Below is a small trained network, with its code and all its weights. Each question gives an input and a class and asks what happens when units are switched off, that is, made to give their printed mean instead of their output.

import numpy as np


def w(rows, s, z=0):
    codes = np.array(rows[::2]) - 128.0
    scale = np.full(codes.shape[1], s)
    scale[-1] = z or s
    return codes * scale


def norm(h):
    return h / np.sqrt((h * h).mean(-1, keepdims=True) + 1e-5)


def f(y):
    return y / 2 * (1 + np.tanh(0.7978845608 * (y + 0.044715 * y**3)))


def log_softmax(a):
    a = a - a.max(-1, keepdims=True)
    return a - np.log(np.exp(a).sum(-1, keepdims=True))


def net(x, mask):
    res = np.array(x, float).reshape(1, 2) / 4 @ E
    u = 0
    for l in range(4):
        y = f(norm(res) @ A[l][:, :-1].T + A[l][:, -1])
        res = res + np.where(mask[u : u + 4], y, B[l][:, -1]) @ B[l][:, :-1]
        u += 4
    return log_softmax(norm(res)[-1] @ U[:, :-1].T + U[:, -1])


A, B = {}, {}
E = w([
[177,172,93,162,197,153,91,169,67,3],'x0',
[131,54,56,86,178,219,163,90,97,144],'x1',
],0.0056)
A[0] = w([
[153,139,80,139,146,156,123,176,94,64,119],'L0N0',
[136,48,78,98,117,133,182,136,151,161,208],'L0N1',
[156,137,185,139,156,2,122,118,153,130,139],'L0N2',
[136,111,56,138,40,173,117,192,81,131,2],'L0N3',
],0.0058,0.00087)
B[0] = w([
[63,213,237,123,146,184,59,2,109,175,252],'L0N0',
[90,248,201,187,48,171,87,188,140,113,231],'L0N1',
[114,179,102,146,42,248,85,208,95,156,231],'L0N2',
[146,31,181,140,145,88,175,158,224,151,131],'L0N3',
],0.0031,0.0041)
A[1] = w([
[116,86,179,73,171,68,113,2,125,207,85],'L1N0',
[97,198,162,146,122,211,90,122,111,141,136],'L1N1',
[146,65,54,106,133,194,161,123,117,143,33],'L1N2',
[120,80,88,101,132,182,136,91,105,145,2],'L1N3',
],0.0087,0.00093)
B[1] = w([
[146,62,154,143,112,90,93,67,144,155,160],'L1N0',
[122,55,85,95,82,96,157,108,125,98,245],'L1N1',
[89,183,88,178,75,111,79,254,107,168,162],'L1N2',
[106,206,170,142,63,132,99,228,141,154,163],'L1N3',
],0.0064,0.011)
A[2] = w([
[140,192,143,157,104,94,118,217,142,113,2],'L2N0',
[169,157,115,147,254,161,114,119,98,67,204],'L2N1',
[101,143,76,116,162,232,134,186,94,159,17],'L2N2',
[151,135,97,140,153,126,116,152,112,77,234],'L2N3',
],0.011,0.00075)
B[2] = w([
[143,138,84,157,142,95,47,158,128,117,254],'L2N0',
[132,151,191,109,193,180,254,83,163,152,216],'L2N1',
[89,148,118,176,68,96,66,153,122,129,211],'L2N2',
[112,121,188,125,143,144,166,117,144,185,195],'L2N3',
],0.009,0.0064)
A[3] = w([
[146,160,141,114,157,172,184,129,104,100,166],'L3N0',
[182,194,112,163,119,73,64,216,131,113,83],'L3N1',
[145,132,155,124,158,137,155,114,177,253,225],'L3N2',
[140,111,60,85,113,130,181,149,116,109,3],'L3N3',
],0.013,0.00057)
B[3] = w([
[35,101,196,133,53,161,211,98,193,219,164],'L3N0',
[28,179,51,216,63,169,48,255,58,166,253],'L3N1',
[101,176,181,137,238,209,238,105,114,69,206],'L3N2',
[152,92,135,129,171,100,63,66,100,80,144],'L3N3',
],0.0062,0.013)
U = w([
[73,171,84,181,67,131,43,231,90,161,193],'0',
[84,145,227,113,162,190,253,82,162,163,205],'1',
[159,30,108,76,102,82,75,47,91,57,116],'2',
[224,144,116,82,178,104,127,160,159,167,5],'3',
],0.0068,0.0025)

Each question gives the input, the list of numbers given to net, and the class t.
The units are the neurons (one row each of A and B). Each row of codes is followed by its name. A weight is (code - 128) times the scale printed after its matrix; where a second scale follows, it is the last column's (A, B and U).
mask holds one flag per neuron, layer by layer. A switched-off neuron (its flag False) gives its mean, the last column of its row in B, instead of its output. The means were averaged over made-up inputs and are rounded, as every weight is.
A unit's drop is (log p(t) with every unit on - log p(t) with that unit switched off) / (log p(t) with every unit on - log p(t) with every unit switched off).
unit that matters most: the unit with the biggest drop
top k neurons: the k neurons with the biggest drops, biggest first
k most important neurons of layer l: the k neurons of layer l with the biggest drops, biggest first
drop when u is switched off: that unit's drop, to one decimal
input [8,7], class 1: top 4 neurons => L2N1; L0N0; L0N2; L2N3
input [-2,2], class 2: unit that matters most => L0N1
input [0,-1], class 2: 2 most important neurons of layer 1 => L1N1; L1N3
input [-3,-1], class 2: top 3 neurons => L2N1; L2N3; L3N1
input [-4,2], class 1: top 3 neurons => L0N2; L3N1; L2N0
input [6,5], class 1: top 2 neurons => L0N0; L2N1
input [-1,-2], class 2: top 3 neurons => L0N2; L1N2; L3N1
input [-2,0], class 2: top 2 neurons => L3N1; L2N1
input [7,-5], class 1: top 2 neurons => L2N1; L1N3
input [-1,1], class 2: top 2 neurons => L0N1; L3N1
input [-4,-1], class 1: top 2 neurons => L2N0; L3N1
input [3,1], class 2: top 2 neurons => L0N0; L3N1
input [-2,-3], class 2: 3 most important neurons of layer 2 => L2N0; L2N2; L2N1
input [5,-3], class 1: unit that matters most => L1N3
input [-5,0], class 1: drop when L3N1 is switched off => 0.1
input [1,0], class 2: drop when L3N1 is switched off => 0.1
input [-2,-1], class 2: drop when L2N1 is switched off => 0.2
